Below is a small trained network, with its code and all its weights. Each question gives an input and a class and asks what happens when units are switched off, that is, made to give their printed mean instead of their output.

import numpy as np


def w(rows, s, z=0):
    codes = np.array(rows[::2]) - 128.0
    scale = np.full(codes.shape[1], s)
    scale[-1] = z or s
    return codes * scale


def norm(h):
    return h / np.sqrt((h * h).mean(-1, keepdims=True) + 1e-5)


def f(y):
    return np.maximum(y, 0)


def log_softmax(a):
    a = a - a.max(-1, keepdims=True)
    return a - np.log(np.exp(a).sum(-1, keepdims=True))


def net(x, mask):
    res = np.array(x, float).reshape(1, 3) / 4 @ E
    u = 0
    for l in range(3):
        y = f(norm(res) @ A[l][:, :-1].T + A[l][:, -1])
        res = res + np.where(mask[u : u + 11], y, B[l][:, -1]) @ B[l][:, :-1]
        u += 11
    return log_softmax(norm(res)[-1] @ U[:, :-1].T + U[:, -1])


A, B = {}, {}
E = w([
[116,142,255],'x0',
[160,193,125],'x1',
[189,90,151],'x2',
],0.0061)
A[0] = w([
[145,119,144,111],'L0N1',
[71,162,67,159],'L0N2',
[160,120,176,254],'L0N3',
[5,169,110,39],'L0N4',
[210,221,127,140],'L0N5',
[242,108,136,31],'L0N6',
[140,130,178,92],'L0N7',
[217,154,123,162],'L0N8',
[64,110,123,110],'L0N9',
[146,59,142,86],'L0N10',
[148,7,126,146],'L0N11',
],0.014,0.002)
B[0] = w([
[168,101,120,156],'L0N1',
[191,71,151,249],'L0N2',
[161,106,93,237],'L0N3',
[175,208,120,251],'L0N4',
[35,153,124,253],'L0N5',
[165,143,9,225],'L0N6',
[165,161,183,203],'L0N7',
[92,144,88,224],'L0N8',
[77,254,116,190],'L0N9',
[81,240,61,194],'L0N10',
[100,169,80,255],'L0N11',
],0.0087,0.0049)
A[1] = w([
[37,119,39,175],'L1N1',
[72,112,142,105],'L1N2',
[214,168,129,112],'L1N3',
[115,199,105,242],'L1N4',
[243,206,76,2],'L1N5',
[170,138,255,184],'L1N6',
[132,90,53,87],'L1N7',
[132,169,204,165],'L1N8',
[67,92,42,96],'L1N9',
[179,25,84,120],'L1N10',
[67,204,56,77],'L1N11',
],0.0088,0.0029)
B[1] = w([
[124,101,227,219],'L1N1',
[117,123,86,130],'L1N2',
[149,156,105,175],'L1N3',
[102,32,133,254],'L1N4',
[121,152,73,210],'L1N5',
[130,54,121,174],'L1N6',
[210,80,191,171],'L1N7',
[227,102,72,176],'L1N8',
[129,100,111,185],'L1N9',
[237,119,254,142],'L1N10',
[67,149,157,240],'L1N11',
],0.0083,0.0082)
A[2] = w([
[12,104,116,193],'L2N1',
[106,139,145,249],'L2N2',
[156,76,76,180],'L2N3',
[183,124,89,131],'L2N4',
[95,130,136,92],'L2N5',
[149,174,153,223],'L2N6',
[162,171,79,101],'L2N7',
[167,250,66,167],'L2N8',
[161,109,173,212],'L2N9',
[142,182,86,136],'L2N10',
[130,180,102,179],'L2N11',
],0.011,0.002)
B[2] = w([
[190,255,155,236],'L2N1',
[159,154,98,160],'L2N2',
[210,92,182,209],'L2N3',
[183,107,195,192],'L2N4',
[99,142,124,147],'L2N5',
[166,97,70,163],'L2N6',
[119,120,46,192],'L2N7',
[93,78,85,253],'L2N8',
[194,92,143,165],'L2N9',
[136,101,126,194],'L2N10',
[66,106,59,188],'L2N11',
],0.0089,0.0068)
U = w([
[107,98,8,169],'0',
[217,51,167,160],'1',
[39,234,122,159],'2',
[86,113,122,161],'3',
[50,111,224,23],'4',
[30,66,199,1],'5',
],0.013,0.0091)

Each question gives the input, the list of numbers given to net, and the class t.
The units are the neurons (one row each of A and B). Each row of codes is followed by its name. A weight is (code - 128) times the scale printed after its matrix; where a second scale follows, it is the last column's (A, B and U).
mask holds one flag per neuron, layer by layer. A switched-off neuron (its flag False) gives its mean, the last column of its row in B, instead of its output. The means were averaged over made-up inputs and are rounded, as every weight is.
A unit's drop is (log p(t) with every unit on - log p(t) with that unit switched off) / (log p(t) with every unit on - log p(t) with every unit switched off).
unit that matters most: the unit with the biggest drop
k most important neurons: the k neurons with the biggest drops, biggest first
top k neurons in layer l: the k neurons of layer l with the biggest drops, biggest first
drop of u: that unit's drop, to one decimal
input [1,4,7], class 0: unit that matters most : L0N6
input [8,8,-2], class 1: 2 most important neurons : (L1N8; L0N11)
input [-6,-1,-5], class 1: top 3 neurons in layer 0 : (L0N2; L0N10; L0N7)
input [2,8,7], class 2: top 2 neurons in layer 1 : (L1N8; L1N11)
input [8,7,-8], class 0: 2 most important neurons : (L1N1; L1N8)
input [-5,-6,-5], class 2: top 3 neurons in layer 0 : (L0N9; L0N3; L0N6)
input [-5,6,4], class 2: 2 most important neurons : (L0N5; L2N1)
input [7,-6,7], class 0: 2 most important neurons : (L0N10; L0N3)
input [6,-7,2], class 2: top 2 neurons in layer 1 : (L1N7; L1N1)
input [-6,-2,4], class 1: top 3 neurons in layer 0 : (L0N4; L0N9; L0N5)
input [1,0,4], class 0: top 2 neurons in layer 0 : (L0N6; L0N10)
input [5,-7,2], class 2: 2 most important neurons : (L0N10; L0N11)
input [-1,5,-1], class 2: 2 most important neurons : (L0N5; L2N1)
input [0,4,8], class 0: most important neuron : (L0N6)
input [-4,7,-3], class 2: 2 most important neurons : (L0N5; L2N1)
input [-5,5,-1], class 1: drop of L0N11 : 0.6
input [-8,-2,5], class 1: drop of L0N4 : 0.2
input [5,2,-8], class 0: drop of L0N4 : 1.3
